Below is a small trained network, with its code and all its weights. Each question gives an input and a class and asks what happens when units are switched off, that is, made to give their printed mean instead of their output.

import numpy as np


def w(rows, s, z=0):
    codes = np.array(rows[::2]) - 128.0
    scale = np.full(codes.shape[1], s)
    scale[-1] = z or s
    return codes * scale


def norm(h):
    return h / np.sqrt((h * h).mean(-1, keepdims=True) + 1e-5)


def f(y):
    return np.maximum(y, 0)


def log_softmax(a):
    a = a - a.max(-1, keepdims=True)
    return a - np.log(np.exp(a).sum(-1, keepdims=True))


def net(x, mask):
    res = np.array(x, float).reshape(1, 4) / 4 @ E
    u = 0
    for l in range(3):
        y = f(norm(res) @ A[l][:, :-1].T + A[l][:, -1])
        res = res + np.where(mask[u : u + 10], y, B[l][:, -1]) @ B[l][:, :-1]
        u += 10
    return log_softmax(norm(res)[-1] @ U[:, :-1].T + U[:, -1])


A, B = {}, {}
E = w([
[74,3,158,158],'x0',
[192,19,47,66],'x1',
[74,145,46,64],'x2',
[71,145,112,227],'x3',
],0.0055)
A[0] = w([
[129,94,56,27,255],'0.n0',
[249,88,132,139,106],'0.n1',
[49,103,218,159,153],'0.n2',
[112,143,96,107,26],'0.n3',
[98,139,148,192,85],'0.n4',
[224,124,107,66,76],'0.n5',
[204,95,127,182,96],'0.n6',
[93,98,192,81,122],'0.n7',
[131,146,56,121,170],'0.n8',
[98,158,98,199,103],'0.n9',
],0.013,0.0033)
B[0] = w([
[30,164,32,193,254],'0.n0',
[2,163,168,120,199],'0.n1',
[185,81,78,174,239],'0.n2',
[56,159,151,204,140],'0.n3',
[169,72,134,189,187],'0.n4',
[77,128,148,164,199],'0.n5',
[40,167,203,159,175],'0.n6',
[223,75,48,101,174],'0.n7',
[135,26,37,86,182],'0.n8',
[140,81,152,217,186],'0.n9',
],0.0082,0.0079)
A[1] = w([
[18,156,62,199,252],'1.n0',
[186,232,235,66,36],'1.n1',
[211,158,189,151,177],'1.n2',
[122,179,132,34,97],'1.n3',
[52,171,33,93,215],'1.n4',
[212,66,144,80,91],'1.n5',
[161,111,13,55,49],'1.n6',
[254,189,139,160,104],'1.n7',
[179,79,197,123,119],'1.n8',
[248,18,128,140,141],'1.n9',
],0.0075,0.0036)
B[1] = w([
[226,139,236,21,251],'1.n0',
[170,137,103,52,136],'1.n1',
[167,57,94,62,151],'1.n2',
[207,181,45,154,131],'1.n3',
[255,112,109,80,198],'1.n4',
[146,96,93,33,135],'1.n5',
[110,115,145,66,145],'1.n6',
[186,143,29,19,145],'1.n7',
[9,76,70,73,142],'1.n8',
[206,75,118,89,171],'1.n9',
],0.0061,0.012)
A[2] = w([
[96,75,122,169,217],'2.n0',
[47,45,77,71,133],'2.n1',
[146,177,127,155,117],'2.n2',
[34,118,172,134,98],'2.n3',
[152,175,147,90,102],'2.n4',
[141,176,4,132,145],'2.n5',
[98,129,204,117,79],'2.n6',
[113,158,164,82,254],'2.n7',
[116,157,117,148,109],'2.n8',
[123,141,90,105,178],'2.n9',
],0.014,0.0031)
B[2] = w([
[141,198,208,167,210],'2.n0',
[46,162,169,196,254],'2.n1',
[185,5,152,167,139],'2.n2',
[127,207,226,185,171],'2.n3',
[195,127,162,17,164],'2.n4',
[68,40,126,90,224],'2.n5',
[34,191,150,140,168],'2.n6',
[218,254,140,93,191],'2.n7',
[167,102,174,163,129],'2.n8',
[79,105,149,36,183],'2.n9',
],0.0072,0.0077)
U = w([
[120,183,93,86,110],'0',
[91,194,204,127,203],'1',
[185,129,124,42,168],'2',
[123,175,51,146,3],'3',
[165,60,93,135,191],'4',
[128,160,16,146,3],'5',
[4,81,76,62,211],'6',
[206,87,141,200,209],'7',
],0.013,0.0056)

Each question gives the input, the list of numbers given to net, and the class t.
The units are the neurons (one row each of A and B). Each row of codes is followed by its name. A weight is (code - 128) times the scale printed after its matrix; where a second scale follows, it is the last column's (A, B and U).
mask holds one flag per neuron, layer by layer. A switched-off neuron (its flag False) gives its mean, the last column of its row in B, instead of its output. The means were averaged over made-up inputs and are rounded, as every weight is.
A unit's drop is (log p(t) with every unit on - log p(t) with that unit switched off) / (log p(t) with every unit on - log p(t) with every unit switched off).
The circuit of an input: a set's keep is (log p(t) with only the set's units on - log p(t) with every unit switched off) / (log p(t) with every unit on - log p(t) with every unit switched off). Starting from the 12 units with the biggest drops (on a tie, the unit counted first), units are removed one at a time, each time the one whose removal leaves the highest keep (on an exact tie, the one counted first), for as long as the keep stays at least 0.8.
units of the circuit, in order: the units of the circuit, biggest drop first
most important unit: the unit with the biggest drop
top k neurons: the k neurons with the biggest drops, biggest first
drop of u: that unit's drop, to one decimal
input [-2,6,0,-8], class 6: units of the circuit, in order	0.n0
input [-5,-4,-4,-5], class 2: top 2 neurons	0.n0; 0.n6
input [-2,-7,3,2], class 7: top 2 neurons	0.n9; 0.n1
input [-6,4,0,1], class 6: units of the circuit, in order	0.n0; 2.n5
input [-3,8,0,4], class 6: top 2 neurons	0.n8; 0.n0
input [-1,-1,5,-8], class 6: top 2 neurons	0.n0; 2.n5
input [0,4,1,-3], class 6: top 2 neurons	0.n0; 1.n4
input [0,-8,-3,-4], class 7: top 2 neurons	0.n2; 0.n4
input [1,-6,7,-7], class 2: top 2 neurons	1.n0; 1.n4
input [-7,2,5,2], class 6: top 3 neurons	0.n8; 0.n0; 2.n5
input [-8,8,-1,-3], class 6: top 2 neurons	0.n0; 0.n8
input [5,2,-3,-1], class 1: top 2 neurons	0.n6; 0.n1
input [-8,-1,7,4], class 2: top 3 neurons	1.n0; 1.n4; 0.n2
input [-7,-6,-4,2], class 2: most important unit	1.n7
input [-3,4,-2,-6], class 1: top 2 neurons	0.n1; 0.n5
input [0,-8,7,1], class 7: drop of 0.n9	0.3
input [8,6,-8,-8], class 1: drop of 0.n1	0.2
input [3,-1,1,2], class 7: drop of 0.n1	-0.1
